Every row comes from one small tree of marks. The marks that hang from a mark follow it in brackets, in the order of their numbers. Every link used is in the known rows. Which tree was each row made from?
Each row is shifted at random along 6 fixed directions that mean nothing.
Known rows
J325{J768 J973{J330 J526}}: [ -22  -87  223 -202 -299   12  326 -153  -41   -6  243   54 -165   64
  359  -79  -33 -189 -240  -23 -187 -181 -100  142  -81  131 -423  148
  149  -41  338 -305  188 -157  -59  236  117 -315  184 -106  187   26
 -154 -348 -373 -370   22   55]
J122{J526 J973{J330}}: [ 241 -187  241   73   83 -151  202   56 -125  -97 -165  -65  -49  108
   74  141 -122  174  109   70  127  136 -251 -130  114    0 -159  201
   85 -167  135  -14  141  487  -58   88  128    0 -188 -138  130 -149
 -109  -73 -100   99 -376 -120]
J768{J122 J973{J330{J699} J526}}: [ 133  152    3   64  -80  170    5   89   54  -16  179   93 -266  -20
  -55  -40    4   -5  -50  -48 -106 -153 -155   20   22  -71  231 -156
 -140 -169 -137  -23  -75 -139  162  148  110 -128  107  -72  132 -135
  -35 -203  -97  218   91   44]
J325{J122{J973} J768{J699}}: [ -23  143  -53  -40  -16  212 -170  200 -287  127    7 -216  112   -6
 -401   69  387  147  173  -83  -88  179  179 -133 -126   61  156 -260
 -193 -109 -382  181   53  175   96  -83  104   64  132   90 -120  262
  165  280  209  180  315  -49]
J893{J690{J699{J330}}}: [  55 -230  -61   17  190 -199   90 -103   23   61 -152    3  239  -10
   90 -114 -221    9   55   29  162  175  205   73   69   33  -98  231
  143  110  225   50   71  -14  -73 -147 -212  146 -149 -108 -229  -74
   -5   57   24 -201 -160 -106]
J973{J122 J768{J699}}: [ 111   73 -108  100  111  155 -176   90  134   19   71  -44 -109  -31
 -261   52 -254  122   25   88  -95  109  -92 -176  134 -104  344 -259
  -25 -108 -255  203  -55   47  217 -111   -1   17  -37  107   76 -114
  -43  137  128  343   18   30]
J526{J122 J330{J325{J973{J768}} J699} J893{J690}}: [-118   38   27  -83 -239  -57 -260  319  -24 -106  -54 -143   25  265
  -67  110  497  -42   29  -13  -75  -51   20   10 -296  179 -114  188
 -268  269    9  201 -129   26 -371   88  112   68  -64  149 -260  196
  247  -44  115 -162 -125  -67]
J325{J122 J768 J973{J330{J699{J690}} J526{J893}}}: [ -25  -37  107   -6  -85   64   48    8  175  -71  294  172  -94  232
   85 -155   53   59  -56  -55 -210  -40  -52   29  -70   59   42  -66
  -37   61   53  -69  133  -46   24  139  121 -122   97    2  170   14
  -94   24 -171  -76   64 -135]
J690{J699{J325{J973{J768}} J330{J526{J122 J893}}}}: [ -14  179   18  260   98    9   -2 -197  385  107  164   16  -58  154
  -98   64 -260 -146  -52  102 -190  149 -101  -11   77  108  177  -50
  145   68  -11 -272  -21    2  152  170   65  151   40   76   25 -103
  -48  329   67   63  -80   53]
J973{J122 J330 J768}: [  56 -511  130  -51  -54  -95   77  163  311 -157  -28   -3 -158  -48
  329 -126 -126  247 -159   36 -105 -237 -311   75  115 -162 -110  175
  117   51  416  235  -64   -3 -268  130  194 -234   60    9  162 -367
 -171 -386 -292  -56 -242 -129]
J768{J122 J973{J330 J526{J893{J690{J325}}}}}: [  85   15   98 -166 -228   61   98   -2 -321  -46  -75  -79  -47   56
  -21  202   38 -159   81   14  119   39  -53 -122  -15   71  -78  114
  -32 -212 -158 -318  -42   44  182   -2 -161    2 -131 -166  132  -29
   57  -41   -8 -102 -105   92]
J973{J122 J526{J893{J690}} J768}: [ -93  -66  163 -232 -187   62 -226   72 -186 -143  219  -48  -74   35
  -43   38 -180 -212   56   20   52 -105 -122 -231  -70  -20   94   12
 -177   64  101  208 -138 -210 -176  -49 -184 -369  -51   90  234  102
  -47 -141  -13    4  -39  164]
J973{J330{J325 J699} J526 J768}: [ 120  184   42  -65 -301   93   27  -49  121  -50  210  201 -300  221
  167   -4 -178 -163 -144   14 -226 -141 -166   65  -90  147 -150  -12
   55  -38   54 -287   52  -51  161  117   52   21  -24   43   17  -55
   -9 -241 -222 -180 -128  -47]
J690{J325{J122{J526} J973} J699}: [  72  148  -91  108   77  -21  269  -24   24   25   -4  -60  122  -37
  -11   25    4  141  -88  147   82  177   50 -106  -93   51   60 -112
  234 -332 -292 -192   33  198  222  127  198  -77  -58   80  192  -41
  -37  287  -41  181   90  125]
J893{J526 J699{J330 J690 J973}}: [ 211  120 -222    8  326  -27   50 -282 -196   54 -318  -29   79 -176
  -84  -45  -78  -51 -204  248  287  187  156   38   49   57  205  -77
  -51 -197 -236  -31 -142 -153  170 -182 -282  -38 -328 -265 -112   64
   28  167  129  -59  165    8]
J122{J526{J330 J893} J973}: [  57  177  239    8    2  -95  -17  125 -387 -127    5 -101   43   66
 -123  206  133  -57  236   62  165   48  -92 -227 -178   95  -78  165
 -295  -29   16  204    8  152 -230   81    1 -190 -137   30   43  249
  165  -95   72  168  -76  141]
J325{J122 J768 J973{J526{J330}}}: [  15  384   10  273 -120  107  273 -105   58  161  232  201  -53  235
 -124   64 -214  -37   98 -117 -100  311 -100  -91  174  109  114  -11
  439 -270 -220 -419   36  346  399  211  196  224 -110   69  163 -120
 -227  492   52  120 -264  -79]
J690{J325{J122{J526} J768} J699{J330}}: [  87  234 -212  245  186   37  194  -41  257  141   91   21  142  -81
 -197  -59  -67  157  -24   51    4  204  110  -63  -93  -17  335 -222
  206 -249 -387  -39  -45  168  307  185  157  139   29  140   24 -121
   28  368   46  283  244  109]
J122{J526{J330 J893{J699{J690{J325} J768}}}}: [ -38  320 -211  322   52 -192  123    2   72   13  125  319  162  104
   30   34 -285 -137  250  -26   55   39  233  -72    1    2 -102  189
  -15  133  -70   52   89  -27   62 -123 -208  241  -47  187 -240   78
  201  102  218    5 -147  144]
J768{J122{J526{J330{J325} J893}} J699{J690 J973}}: [ -56  259  -37   65  -35   -2   53   -1  -17  -36  213  199  -66  -67
   71   57  -13  -83 -179  -58    4 -192  -21   59    8  -30  -45   11
  -81  -14  -56   91  -10 -242   92  -44  -49 -121  -15  -63  -41  -25
  116 -198   -9  108   25  194]
J893{J526 J699{J330}}: [ 164  248 -151  137  222  -28   77 -187 -149   92 -107   39   57 -110
 -149  -37 -201 -114  -50  163  186  183  141  -35  -13   46  246  -33
  -18 -210 -230   39 -162 -151  109  -58 -242  -28 -218 -149 -174   18
   99  179  161   43   82   68]
J690{J699{J325 J330}}: [ 219 -152  -43 -108  420 -168  126 -299  340  -90 -227 -120  -71 -346
  214 -160 -348  139 -331  362  125   38  -76   71  -36  -57   85 -122
   89  -87  167   12  128 -173   62   25  -65 -238 -115 -134  180 -114
  -86 -314 -252   66  319  163]
J122{J526{J330{J699}} J973}: [ -22  318    9  292   13 -112  125  178  164  -66  490  176 -138   14
   59 -117  -46  -88   47 -113 -145 -256  -34   94 -111  -77  -46  115
 -183  148  175  421  -13 -144 -260  213  279 -209  269  124 -137  -31
  205 -379  -42  192  133  235]
J122{J973{J768{J699}}}: [  44   55   30   65  -92  120   30  -58  -59   69  142  -16  -72  117
   26  108 -222  -39  -10   56 -162  112   22   27  145  103 -260   68
  110  -51  -59 -108  200  129  210 -162   38   61   33   39  -87  -20
  106   28   46  -82  -74    5]
J325{J973{J526 J768{J122}}}: [-159  -94   19  -59 -232  185 -220  327 -196   28   29 -103   89   87
 -216   20  419   76  259 -227  -58 -160   26  -25   49  -37  104  -48
 -150  111 -101  122 -219   35  -92   25  167   51  172  131 -110   37
  -56  192   80   42  -99 -208]
J325{J768{J122 J699} J973{J526{J330 J893{J690}}}}: [-115   94  101   68  -57   -1  -64   99  -92   81  127  -23   23  177
 -286   89   58  -86  309 -135  -34  120   28  -69   42   22  101   20
  -69   98  -87   19   76   98   34   31  -73  157  -11    3  -12   92
  -40  146  194  106 -110  -53]
J699{J325{J122} J330{J526{J893}} J690}: [  56 -197  115 -204  258  -71 -148 -141  -58 -152 -236  -49  126  -85
  -12  -63   -1  181  -19   97  160  108  -68 -117   10  -34  206 -108
  -56   28  108   58  -32   -5  -54 -133 -197  -69 -197 -166  105  -11
  -50  135  -68    6   73 -179]
J768{J122 J973{J330 J526{J893{J699}}}}: [  59  -87   49  108   37  -23 -123  224  -52  -10  -98  -24  -95  -11
 -196   30   80   46  299  -52   39 -113 -120 -127  101 -113  351  -32
 -362    5  -76  127  -75  -81  -50  137  -72  -76   41  -58   50    0
  -50  -75   84  255  -73  -66]
J325{J973{J122 J330{J526{J893{J690}} J699{J768}}}}: [ 132 -221  154   15  -51  -18  -77  -28  -30  -82 -290   -3  -18  275
   49   94   35  138  -31  168   55  252 -224  -85  -27   86   17   45
   47 -101    0 -257   16  188  -62   17  -85  102 -325   -3  244  -38
  -75  199  -14  -74 -410 -308]
J122{J526 J973{J330{J325{J768} J699{J690}}}}: [ 255  138  -36   55  203  -38 -101  147  203 -112   35  -63 -180  120
 -243   11  118  239   41   24  -31   46 -172  -70 -124  -22  263 -237
 -201  -44 -190  233  176  398   91  104  229   99  -65    7   61  -20
    4 -141    1  355  162  -49]
J893{J526{J122{J973}} J690{J325} J699{J330 J768}}: [ -74  143 -238  301  204 -234  158   15  255  123   61  -87   -4 -134
  -67 -134 -103 -167   25  -14    6  -59  143  135   -6 -125    9  105
   87  102   60  286 -151  -29 -319   54   69   66  191  -15 -335 -142
  154  -97  241   -7  121  225]
J325{J122{J526 J973} J768}: [ -62  -54   17  210  -51   92   10  372 -108   61  103  -23  226  108
 -221   48  348  322  223 -245   -7  126   61 -114   37  -88  167   19
   11  -64 -238  317 -108  377  -82   79  305  119  141  163 -120  -76
   96  407  153  235 -117 -160]
J893{J690{J325{J122{J526}}} J699{J768}}: [ 114   39 -301  277  368 -167  -28  173  174    3 -320  -25  142 -117
 -310  -19 -136  283  237  101  265  288   56 -273   79 -236  514 -193
   56 -148 -427  281  -46  331   99  -29  -30  197 -172  178   42  -84
  -42  353  295  451  -12   16]
J690{J699{J325{J122} J973{J526{J330} J768}}}: [-132 -191   60 -217 -211  -51  -10   48 -118   16 -259  -92   40   18
  169   19  306  -19   94  -16  -13 -102   23  107  -80  137 -294  111
   56  114  223 -271  -48   75  -97   73   61  127  -23   65   -8  178
 -117  -14 -131 -313  -91 -206]
J325{J768{J699{J330} J973}}: [ 131 -334   60 -286  -66  150   14  -83 -325   86 -399 -277  151  -69
  100  115  390  212 -245  179   19  171  150  144  -61  166 -267   33
  -81 -155 -136 -192  139   23   98 -133 -123   18  -93 -214 -116  123
  168   16  -98 -315  150 -215]
J699{J325 J690 J768{J122}}: [ 137 -321 -118  -74  317   -3  -71   -9  230 -158 -399    8   79 -251
  142  -60 -158  484 -198  148  239  124  -66  -19  205 -249  137 -124
  218 -127  -83  176   32  146  148 -317  -58   51 -212  -21  167 -305
 -113   17  -32  205  -73 -104]
J699{J325 J330 J973{J526{J122 J893} J768}}: [  85 -119  107 -114  -39  105 -107  -74   -8  -45 -299 -150  -34   13
   26  195   59  -10 -157  190   26   73 -161  -85   51   72   40  -15
  -50   19  -62 -218 -222   49    7   54  -36   41 -157  -56   48    5
  -20  180  -58 -122 -149  -60]
J768{J122{J526} J699{J325 J690 J973}}: [ 114 -375   11 -279  363  -56 -344  166 -237 -128 -663 -321  181 -143
 -285  147  325  405  236   54  300  123   37 -160  122 -153  187 -230
 -233   79 -144  248   49  433  -14 -333 -117  264 -255 -184  -21  112
 -162  133  141  280  -25 -288]

Which tree is each row?
[ -93  -37  -75 -248  -87   91 -169 -269 -212   92 -267  -23  108  -34
   56   27  114 -144  -35  -97   22  -11   86   95   75   96 -196  -76
  100  117  150 -396  -68  -15   53 -224 -190  301  -85  -98 -108  153
 -135  194   -7 -341  -35 -229]  J699{J325 J330{J526} J690 J768 J973{J122}}
[  -8 -551  -15 -244  207  -68 -191  -82  264 -174 -605  -16   94  -65
  360 -108   40  426 -133   83  108   12    7  230  186 -107 -274   34
  258  210  263  -69  170  254 -120 -331   24  260 -206  -24   11 -123
 -212  -98 -126 -146 -219 -365]  J330{J699{J325 J690 J768{J122} J973}}
[-187   83  163 -181 -221   26  127 -178  143   39  284   65 -225   25
  137  -48 -118 -364   34 -128 -350 -336  -16  156  -62   55 -342  -18
   56  215  313 -307  210 -225  -58  166   45  -72  354  -19   51  120
 -114 -428 -193 -201  177  205]  J690{J325{J768{J122 J699{J973{J330 J526{J893}}}}}}
[-143   -5  -92  158   95   14 -164   10  134   87  -17   73  113   16
 -177   43  -24  -25  205 -121   27  113  125    3  119 -111  252  -29
   25  119 -100  -23    2 -107   74 -137 -176  276   79  105  -42  -44
   53  233  268  152  -66   29]  J330{J526{J893{J690{J699{J325 J768{J122 J973}}}}}}
[ 134  201 -150   57  226   96  -87  -66  -65   96  -54 -203  -88 -318
 -277  -60  -37   -1  -88  188  244   69  -78  -85  -95  -80  402 -353
 -160 -323 -334   98  -83 -125  204   31  -57 -243  -54   18  262   50
  -14  -62   82  356  406  222]  J893{J690{J699{J330 J768{J122{J973{J526}}}}}}
[-112 -200  255  -21    1  -65 -113  309 -280 -130  -16 -120  188   75
  -92   61  310  199  291 -114   93  -20  -35 -202  -67  -48    6  124
 -209   89   84  378  -50  218 -421   46  146 -189   46   74   -2  124
   69   95   51  166 -136  -85]  J325{J122{J526{J893} J973}}
[ 253   82  174  -44  175   -3  -87  -98  -57 -120   69 -197 -349  -39
 -226  104 -185 -115 -100  349   -5   84 -332 -198 -105   10  257 -199
 -348 -173 -105  147  149 -123   89   75 -131 -402  -72  -85  373   84
   99 -339    0  228  298  243]  J122{J973{J330{J526{J893{J690}}} J768{J699}}}
[-174 -137  -47 -260  176  -29 -328   56  -68  -87 -291 -106   84 -183
 -131  -20  242   56  213 -166  137 -182   86  -30   42 -170   27 -160
 -134  292  113  214   42  119 -191 -195  -12  136   67   27  -35  225
 -225  -92   84  144  130  -26]  J699{J325 J690 J768{J122{J526}} J973}
[  -1 -223  138   18   13 -134  -24  199   -8 -105   58  -75  -24   57
  -92  -47  169   23   83  -62   -3 -106 -199 -101  -26 -116  243   60
 -230  117  220  272 -184 -177 -359  188   13 -221   71  -78  114  -96
  -39  -85  -29   54 -107  -64]  J325{J973{J122 J330{J526{J893{J690}}}}}
[ 106 -117   38  -39  226    3  -58  -73  195  -83 -256  -67 -173 -161
  -19  -39 -236  150  -58  137   78    6 -323 -129  175 -200  271 -255
  135  -83  101    9  -75   92 -110   63   79 -166 -117   51  408  -92
 -404  -73  -84  319 -125    1]  J699{J768 J973{J122 J526}}
[ -44  111 -177   27  120  -88  126 -326   -9  160  -57   84  126  -54
   33  -51 -219 -275  -47   33  115  182  318  146  -40   76 -128  102
  249   23   19 -198   -5 -143   88 -203 -319  307 -101 -116 -268   39
   68  141  140 -296   37   87]  J893{J526 J690{J699{J325 J330 J768}}}
[ -77 -208  -39 -123   -8  -51  -92 -164  -87   43 -228  -55   64 -187
  266 -107   41   67 -122   18  107 -133   37  223   72    9 -293   35
   36    6  184 -146  106  -51    4 -196 -109  -11    3  -86  -58   -8
   24 -149  -78 -256  100 -185]  J893{J699{J325 J330{J526} J690 J768{J122{J973}}}}
[  84  -51  -82  196  187  -13  -71   -8  432   24 -406   83   27  167
  -70   62  -59  343  175  -48  -27  303  -61  123  258  -29  112   22
  379   92  -96 -223   45  578  216   -4  209  709 -263   90 -110 -238
 -173  344  127  173 -382 -352]  J526{J330{J699{J325{J768{J122}} J973}}}
[-104  -24  -89 -153 -131   26   69  -80  -24   56  110  -50   69 -137
  137   28  -10 -154 -263    4   62  -17  144   36 -130   27 -100   -6
   88  -52  -38  -62  -16 -148   76    7  -37 -116   45   45  118   97
   -5  -31  -67 -120  207  261]  J893{J690{J699{J325{J768} J973{J122{J526}}}}}
